Here is a tiny trained network, its code and every weight. The questions are about switching its units off for an input and a class, where a switched-off unit gives its printed mean instead of its output.

import numpy as np


def w(rows, s, z=0):
    codes = np.array(rows[::2]) - 128.0
    scale = np.full(codes.shape[1], s)
    scale[-1] = z or s
    return codes * scale


def f(y):
    return y / 2 * (1 + np.tanh(0.7978845608 * (y + 0.044715 * y**3)))


def log_softmax(a):
    a = a - a.max(-1, keepdims=True)
    return a - np.log(np.exp(a).sum(-1, keepdims=True))


def net(x, mask):
    res = np.array(x, float).reshape(1, 4) / 4 @ E
    y = f(res @ A[0][:, :-1].T + A[0][:, -1])
    res = res + np.where(mask, y, B[0][:, -1]) @ B[0][:, :-1]
    return log_softmax(res[-1] @ U[:, :-1].T + U[:, -1])


A, B = {}, {}
E = w([
[35,107,157,173,60,25,108],'x0',
[143,86,201,136,92,219,9],'x1',
[49,212,148,130,103,247,165],'x2',
[121,194,128,184,199,87,61],'x3',
],0.011)
A[0] = w([
[145,62,140,38,65,130,199,252],'neuron 1',
[231,30,81,116,149,51,77,79],'neuron 2',
[140,73,188,149,76,156,11,117],'neuron 3',
[148,74,137,85,85,138,168,61],'neuron 4',
[63,82,144,165,97,109,107,86],'neuron 5',
[119,188,151,156,197,109,90,59],'neuron 6',
[78,133,149,160,62,92,122,61],'neuron 7',
[118,186,38,98,146,64,211,82],'neuron 8',
[56,225,145,134,89,200,144,58],'neuron 9',
[132,154,69,139,148,73,202,90],'neuron 10',
[214,169,99,42,186,181,131,71],'neuron 11',
[146,104,200,126,144,140,81,47],'neuron 12',
[121,183,109,216,220,105,71,195],'neuron 13',
[46,119,143,137,87,100,119,176],'neuron 14',
[172,128,149,119,111,186,61,108],'neuron 15',
[73,213,112,130,104,206,154,83],'neuron 16',
[210,101,116,115,219,196,134,101],'neuron 17',
[91,117,175,167,60,51,122,98],'neuron 18',
[103,55,101,106,55,165,174,47],'neuron 19',
[144,196,139,179,147,110,88,49],'neuron 20',
],0.012,0.011)
B[0] = w([
[99,168,113,147,133,164,48,235],'neuron 1',
[161,217,222,115,105,70,146,235],'neuron 2',
[87,113,147,181,153,198,185,225],'neuron 3',
[246,103,115,134,83,127,73,148],'neuron 4',
[160,71,86,109,149,84,146,167],'neuron 5',
[226,108,92,144,71,135,84,168],'neuron 6',
[185,103,94,114,158,98,137,167],'neuron 7',
[116,84,151,192,139,180,160,235],'neuron 8',
[195,175,181,132,116,67,154,201],'neuron 9',
[113,79,158,179,113,206,172,210],'neuron 10',
[128,90,74,106,154,70,141,215],'neuron 11',
[208,76,141,171,86,158,155,155],'neuron 12',
[112,160,91,134,96,173,58,253],'neuron 13',
[107,128,98,112,186,112,130,200],'neuron 14',
[115,101,129,161,156,163,170,192],'neuron 15',
[158,165,177,117,140,96,137,202],'neuron 16',
[89,86,88,78,168,70,142,220],'neuron 17',
[127,120,82,113,158,83,154,195],'neuron 18',
[249,111,101,141,79,137,82,158],'neuron 19',
[235,110,122,148,122,127,97,154],'neuron 20',
],0.015,0.016)
U = w([
[121,88,164,153,149,181,181,117],'0',
[146,182,214,112,128,65,144,124],'1',
[127,88,68,98,173,67,148,126],'2',
[154,131,104,128,100,152,33,114],'3',
[8,212,132,97,170,157,65,255],'4',
[106,131,146,88,74,108,135,105],'5',
[92,120,137,72,100,116,127,105],'6',
],0.017)

Each question gives the input, the list of numbers given to net, and the class t.
The units are the neurons (one row each of A and B). Each row of codes is followed by its name. A weight is (code - 128) times the scale printed after its matrix; where a second scale follows, it is the last column's (A, B and U).
mask holds one flag per neuron, in row order. A switched-off neuron (its flag False) gives its mean, the last column of its row in B, instead of its output. The means were averaged over made-up inputs and are rounded, as every weight is.
A unit's drop is (log p(t) with every unit on - log p(t) with that unit switched off) / (log p(t) with every unit on - log p(t) with every unit switched off).
The circuit of an input: a set's keep is (log p(t) with only the set's units on - log p(t) with every unit switched off) / (log p(t) with every unit on - log p(t) with every unit switched off). Starting from the 12 units with the biggest drops (on a tie, the unit counted first), units are removed one at a time, each time the one whose removal leaves the highest keep (on an exact tie, the one counted first), for as long as the keep stays at least 0.8.
circuit, biggest first: the units of the circuit, biggest drop first
top k neurons: the k neurons with the biggest drops, biggest first
drop of u: that unit's drop, to one decimal
input [-1,-2,-6,-7], class 3: top 2 neurons -> neuron 1; neuron 4
input [1,-6,-6,-1], class 0: circuit, biggest first -> neuron 10
input [-5,4,6,-8], class 3: top 3 neurons -> neuron 1; neuron 19; neuron 2
input [-6,-5,-2,7], class 3: top 3 neurons -> neuron 13; neuron 6; neuron 18
input [5,-3,2,5], class 2: top 2 neurons -> neuron 1; neuron 18
input [-3,-5,-6,-1], class 1: top 2 neurons -> neuron 2; neuron 3
input [7,2,-7,-8], class 3: top 3 neurons -> neuron 1; neuron 19; neuron 4
input [6,4,5,4], class 2: top 2 neurons -> neuron 2; neuron 5
input [-8,0,6,7], class 2: top 3 neurons -> neuron 11; neuron 17; neuron 2
input [7,-1,6,-2], class 2: top 3 neurons -> neuron 2; neuron 14; neuron 5
input [8,-7,5,-2], class 2: top 3 neurons -> neuron 18; neuron 14; neuron 7
input [-2,1,-3,4], class 3: top 3 neurons -> neuron 13; neuron 9; neuron 14
input [4,3,-1,4], class 2: top 4 neurons -> neuron 1; neuron 18; neuron 5; neuron 10
input [4,8,1,4], class 0: circuit, biggest first -> neuron 3
input [5,-5,-6,0], class 1: top 2 neurons -> neuron 2; neuron 3
input [3,4,-4,-6], class 3: drop of neuron 1 -> 0.7
input [-3,4,8,-3], class 1: drop of neuron 9 -> 0.1
input [0,5,-7,7], class 1: drop of neuron 1 -> 1.2
